Below are the code and all the weights of a small trained network. Each question names an input and a class and asks about switching units off, where a switched-off unit gives its printed mean instead of its output.

import numpy as np


def w(rows, s, z=0):
    codes = np.array(rows[::2]) - 128.0
    scale = np.full(codes.shape[1], s)
    scale[-1] = z or s
    return codes * scale


def f(y):
    return y / 2 * (1 + np.tanh(0.7978845608 * (y + 0.044715 * y**3)))


def log_softmax(a):
    a = a - a.max(-1, keepdims=True)
    return a - np.log(np.exp(a).sum(-1, keepdims=True))


def net(x, mask):
    res = np.array(x, float).reshape(1, 8) / 4 @ E
    y = f(res @ A[0][:, :-1].T + A[0][:, -1])
    res = res + np.where(mask, y, B[0][:, -1]) @ B[0][:, :-1]
    return log_softmax(res[-1] @ U[:, :-1].T + U[:, -1])


A, B = {}, {}
E = w([
[147,61,135,188,59,165,233,83,153,132,89,115],'x0',
[146,198,48,39,131,157,184,101,189,180,180,111],'x1',
[115,157,68,143,102,96,116,255,127,80,112,140],'x2',
[137,183,159,122,119,175,168,133,132,131,48,65],'x3',
[63,120,157,110,159,170,161,108,112,127,112,83],'x4',
[178,137,98,168,144,115,151,167,103,144,101,197],'x5',
[70,172,144,94,174,130,138,222,33,178,166,143],'x6',
[134,96,185,59,133,83,112,139,108,155,182,169],'x7',
],0.0085)
A[0] = w([
[195,89,86,32,137,86,49,166,115,77,174,171,187],'N1',
[154,146,127,58,82,115,165,69,197,212,185,131,197],'N2',
[116,148,142,128,217,3,31,250,89,135,191,210,167],'N3',
[145,109,110,143,152,121,168,124,87,150,70,215,182],'N4',
[204,102,73,219,27,48,92,156,166,53,26,170,168],'N5',
[94,144,88,80,128,50,2,155,83,122,204,178,255],'N6',
[146,76,82,196,49,126,157,88,223,96,126,151,200],'N7',
[79,56,184,191,123,78,186,154,68,213,200,225,118],'N8',
[56,226,46,117,152,141,170,187,138,98,116,90,85],'N9',
],0.0064,0.0037)
B[0] = w([
[132,121,132,156,130,131,84,95,162,151,156,100,194],'N1',
[130,130,114,132,138,86,136,96,202,164,134,126,189],'N2',
[200,205,116,89,175,121,114,2,241,219,204,117,249],'N3',
[107,78,153,152,140,141,111,133,136,135,180,82,155],'N4',
[80,81,72,245,69,52,214,80,174,90,94,169,209],'N5',
[118,144,201,125,189,112,115,33,156,177,216,55,230],'N6',
[136,71,88,144,104,55,136,65,167,149,110,108,193],'N7',
[92,38,192,116,74,158,86,146,114,71,89,165,182],'N8',
[149,170,62,177,86,154,197,178,91,137,110,165,181],'N9',
],0.008,0.013)
U = w([
[142,197,38,102,143,157,156,254,91,162,125,165,21],'0',
[129,143,109,111,166,120,128,55,184,175,170,150,251],'1',
[84,99,79,180,59,121,172,163,114,99,91,196,33],'2',
[68,119,201,97,162,156,66,180,51,77,98,148,111],'3',
],0.0074,0.0026)

Each question gives the input, the list of numbers given to net, and the class t.
The units are the neurons (one row each of A and B). Each row of codes is followed by its name. A weight is (code - 128) times the scale printed after its matrix; where a second scale follows, it is the last column's (A, B and U).
mask holds one flag per neuron, in row order. A switched-off neuron (its flag False) gives its mean, the last column of its row in B, instead of its output. The means were averaged over made-up inputs and are rounded, as every weight is.
A unit's drop is (log p(t) with every unit on - log p(t) with that unit switched off) / (log p(t) with every unit on - log p(t) with every unit switched off).
The circuit of an input: a set's keep is (log p(t) with only the set's units on - log p(t) with every unit switched off) / (log p(t) with every unit on - log p(t) with every unit switched off). Starting from all 9 units, units are removed one at a time, each time the one whose removal leaves the highest keep (on an exact tie, the one counted first), for as long as the keep stays at least 0.8.
units of the circuit, in order: the units of the circuit, biggest drop first
top k neurons: the k neurons with the biggest drops, biggest first
drop of u: that unit's drop, to one decimal
input [5,7,6,7,-6,-2,-7,6], class 2: units of the circuit, in order -> N3, N6
input [7,-1,3,-2,5,-3,-7,-1], class 2: units of the circuit, in order -> N3
input [7,-4,-6,1,-8,-3,-7,3], class 2: units of the circuit, in order -> N3, N5
input [0,8,-2,-3,-3,-2,3,-6], class 0: units of the circuit, in order -> N3, N6, N9
input [7,0,4,7,8,6,7,8], class 3: top 2 neurons -> N5, N8
input [-4,-3,-7,4,7,-1,-4,8], class 3: units of the circuit, in order -> N3, N6
input [6,-4,1,0,-2,-5,5,-1], class 3: units of the circuit, in order -> N5, N3
input [-5,8,-5,6,4,2,6,1], class 0: top 3 neurons -> N3, N9, N6
input [-1,2,-6,-3,6,7,7,-3], class 3: top 2 neurons -> N8, N3
input [1,3,8,0,0,-7,4,-1], class 0: drop of N9 -> 0.3
input [-2,-5,-8,2,2,-4,5,-4], class 3: drop of N3 -> 0.3
input [3,0,-4,2,0,7,7,6], class 3: drop of N8 -> 0.5
input [6,-2,-6,-2,-5,2,1,-8], class 2: drop of N6 -> 0.1
input [-4,-4,6,4,5,-1,6,-7], class 0: units of the circuit, in order -> N9
